Here is a tiny trained network, its code and every weight. The questions are about switching its units off for an input and a target symbol, where a switched-off unit gives its printed mean instead of its output.

import numpy as np


def w(rows, s, z=0):
    codes = np.array(rows[::2]) - 128.0
    scale = np.full(codes.shape[1], s)
    scale[-1] = z or s
    return codes * scale


def f(y):
    return np.maximum(y, 0)


def softmax(a):
    e = np.exp(a - a.max(-1, keepdims=True))
    return e / e.sum(-1, keepdims=True)


def log_softmax(a):
    a = a - a.max(-1, keepdims=True)
    return a - np.log(np.exp(a).sum(-1, keepdims=True))


def net(x, mask):
    ids = ['αβγθξστω'.index(c) for c in x.split()]
    T = len(ids)
    res = E[ids] + P[:T]
    q, k, v = (res @ M[0].T for M in (Q, K, V))
    z = softmax(np.where(np.tri(T) > 0, q @ k.T / 4**0.5, -1e9)) @ v
    res = res + np.where(mask[0], z, O[0][:, -1]) @ O[0][:, :-1]
    y = f(res @ A[0][:, :-1].T + A[0][:, -1])
    res = res + np.where(mask[1:25], y, B[0][:, -1]) @ B[0][:, :-1]
    return log_softmax(res[-1] @ U[:, :-1].T + U[:, -1])


Q, K, V, O, A, B = {}, {}, {}, {}, {}, {}
E = w([
[154,78,195,105,148,129,48,4],'α',
[143,115,191,119,133,74,222,114],'β',
[20,144,121,124,202,107,130,173],'γ',
[103,119,205,95,133,206,68,123],'θ',
[102,138,141,187,70,95,160,130],'ξ',
[169,130,199,211,146,123,153,168],'σ',
[100,125,98,96,88,96,59,206],'τ',
[89,219,141,82,78,138,180,141],'ω',
],0.02)
P = w([
[66,73,254,128,113,87,114,95],'0',
[84,101,225,136,108,77,121,91],'1',
[93,115,190,134,119,91,101,107],'2',
[107,137,164,146,124,79,82,109],'3',
[126,169,148,155,133,83,73,134],'4',
[143,186,134,158,137,74,51,143],'5',
[165,206,129,167,163,68,32,169],'6',
],0.0083)
Q[0] = w([
[118,123,175,114,115,130,79,108],'head 0',
[159,70,5,108,132,190,178,103],'head 0',
[127,120,135,131,137,97,113,107],'head 0',
[117,160,116,99,101,83,125,126],'head 0',
],0.016)
K[0] = w([
[194,196,50,181,117,192,142,153],'head 0',
[12,27,207,89,132,58,180,119],'head 0',
[87,143,40,162,154,207,77,113],'head 0',
[253,121,216,99,215,206,112,57],'head 0',
],0.007)
V[0] = w([
[101,74,183,185,25,255,127,169],'head 0',
[113,159,104,92,56,62,123,193],'head 0',
[122,133,137,5,95,146,21,118],'head 0',
[83,246,186,56,140,255,207,102],'head 0',
],0.0077)
O[0] = w([
[209,164,47,177,174,193,109,189,253],'head 0',
[107,103,129,154,73,255,134,84,88],'head 0',
[150,139,126,33,33,162,192,130,229],'head 0',
[155,208,196,103,151,139,67,129,67],'head 0',
],0.0098,0.003)
A[0] = w([
[154,162,147,145,192,72,124,145,101],'neuron 0',
[115,64,108,200,105,129,87,139,58],'neuron 1',
[142,131,221,150,151,47,82,154,4],'neuron 2',
[92,38,139,163,113,84,184,194,110],'neuron 3',
[174,34,164,110,85,180,108,119,109],'neuron 4',
[98,123,194,69,147,172,139,116,110],'neuron 5',
[198,154,136,126,65,182,151,104,27],'neuron 6',
[144,130,121,92,191,126,122,138,86],'neuron 7',
[103,196,104,130,82,58,179,162,182],'neuron 8',
[184,97,157,55,112,115,166,133,56],'neuron 9',
[221,55,93,92,146,107,101,71,143],'neuron 10',
[151,72,224,172,93,138,132,63,205],'neuron 11',
[78,136,91,52,181,110,123,188,103],'neuron 12',
[134,217,1,163,130,163,107,115,41],'neuron 13',
[60,147,27,137,152,80,108,157,65],'neuron 14',
[100,132,171,124,188,233,135,53,209],'neuron 15',
[91,121,145,141,123,109,63,188,95],'neuron 16',
[210,141,120,150,163,129,171,127,92],'neuron 17',
[180,86,110,109,146,158,95,109,110],'neuron 18',
[135,181,111,171,161,195,196,144,137],'neuron 19',
[103,137,127,112,98,84,139,189,88],'neuron 20',
[51,132,103,95,142,99,69,133,51],'neuron 21',
[102,134,87,105,65,73,96,144,119],'neuron 22',
[161,161,141,117,121,67,214,106,144],'neuron 23',
],0.0094,0.0035)
B[0] = w([
[79,165,65,66,146,81,113,110,230],'neuron 0',
[102,71,164,40,36,112,179,183,201],'neuron 1',
[123,163,76,73,162,196,115,61,255],'neuron 2',
[130,76,159,83,155,35,202,58,243],'neuron 3',
[89,184,219,152,141,76,61,178,198],'neuron 4',
[168,133,30,142,101,72,104,73,214],'neuron 5',
[107,106,52,94,183,138,168,149,180],'neuron 6',
[128,179,142,107,65,84,134,95,162],'neuron 7',
[175,183,112,192,109,127,70,46,238],'neuron 8',
[75,104,75,136,115,162,73,86,198],'neuron 9',
[58,118,208,124,72,60,206,99,195],'neuron 10',
[213,135,152,142,152,233,183,147,251],'neuron 11',
[168,153,94,177,71,190,151,108,230],'neuron 12',
[110,62,128,126,186,189,119,221,152],'neuron 13',
[177,94,210,157,98,95,167,166,222],'neuron 14',
[135,106,49,161,157,64,134,174,224],'neuron 15',
[109,93,106,103,115,121,124,98,220],'neuron 16',
[99,108,165,202,32,90,90,128,164],'neuron 17',
[138,170,126,186,85,72,184,78,166],'neuron 18',
[78,76,38,136,99,128,80,254,175],'neuron 19',
[173,77,164,153,108,122,179,73,200],'neuron 20',
[181,143,156,186,96,165,132,57,208],'neuron 21',
[92,30,235,128,228,212,103,117,197],'neuron 22',
[134,149,161,162,211,201,78,191,201],'neuron 23',
],0.0059,0.0082)
U = w([
[172,141,144,168,100,113,100,1,102],'α',
[167,116,131,95,231,164,147,99,2],'β',
[79,90,34,166,170,50,45,49,78],'γ',
[158,160,102,178,131,191,19,97,212],'θ',
[203,41,81,147,105,169,122,95,145],'ξ',
[135,127,196,227,185,60,56,177,211],'σ',
[80,147,207,86,142,123,77,132,43],'τ',
[205,187,113,64,67,33,114,133,95],'ω',
],0.0068,0.0031)

Each question gives the input, a string of symbols that net reads in full, and the target symbol t.
The units are the heads (4 rows each of Q, K, V and O) and the neurons (one row each of A and B). Each row of codes is followed by its name. A weight is (code - 128) times the scale printed after its matrix; where a second scale follows, it is the last column's (O, A, B and U).
mask holds one flag per unit, heads first, then neurons. A switched-off unit (its flag False) gives its mean, the last column of its rows in O or B, instead of its output. The means were averaged over made-up inputs and are rounded, as every weight is.
A unit's drop is (log p(t) with every unit on - log p(t) with that unit switched off) / (log p(t) with every unit on - log p(t) with every unit switched off).
The circuit of an input: a set's keep is (log p(t) with only the set's units on - log p(t) with every unit switched off) / (log p(t) with every unit on - log p(t) with every unit switched off). Starting from the 12 units with the biggest drops (on a tie, the unit counted first), units are removed one at a time, each time the one whose removal leaves the highest keep (on an exact tie, the one counted first), for as long as the keep stays at least 0.8.
circuit, biggest first: the units of the circuit, biggest drop first
most important unit: the unit with the biggest drop
k most important neurons: the k neurons with the biggest drops, biggest first
drop of u: that unit's drop, to one decimal
input γ α γ α β θ ξ, target θ: circuit, biggest first : [head 0; neuron 8; neuron 3; neuron 23]
input β τ θ, target ξ: 3 most important neurons : [neuron 11; neuron 6; neuron 15]
input σ γ ω β τ α, target ξ: 2 most important neurons : [neuron 11; neuron 6]
input σ α α γ ξ, target σ: 2 most important neurons : [neuron 23; neuron 22]
input θ τ α σ ω, target θ: most important unit : neuron 8
input ω σ γ τ ξ, target ξ: 2 most important neurons : [neuron 4; neuron 1]
input ξ α ω, target θ: circuit, biggest first : [neuron 23; neuron 8; neuron 3]
input ξ ω θ, target θ: circuit, biggest first : [head 0; neuron 3]
input σ τ θ β, target θ: 2 most important neurons : [neuron 23; neuron 3]
input α γ γ τ β α ω, target α: 3 most important neurons : [neuron 8; neuron 20; neuron 19]
input ω γ γ τ, target τ: circuit, biggest first : [head 0; neuron 4; neuron 22; neuron 12]
input ξ α ω σ ω, target σ: circuit, biggest first : [head 0; neuron 2; neuron 23]
input θ γ γ, target θ: circuit, biggest first : [head 0; neuron 12]
input θ σ τ α, target ξ: 4 most important neurons : [neuron 11; neuron 15; neuron 6; neuron 8]
input ω σ ω ω α, target θ: circuit, biggest first : [head 0; neuron 3]
input γ ξ ξ, target σ: 3 most important neurons : [neuron 2; neuron 12; neuron 5]
input θ γ σ γ ξ β, target σ: circuit, biggest first : [head 0]
input σ γ ξ τ, target ξ: 2 most important neurons : [neuron 4; neuron 1]
input γ ω ω τ α α τ, target α: drop of neuron 21 : 0.1
input γ β β σ θ, target γ: most important neuron : [neuron 11]
input β α α α τ σ, target ξ: drop of neuron 12 : -0.1
input γ ξ α σ τ α σ, target ξ: drop of neuron 21 : -0.1
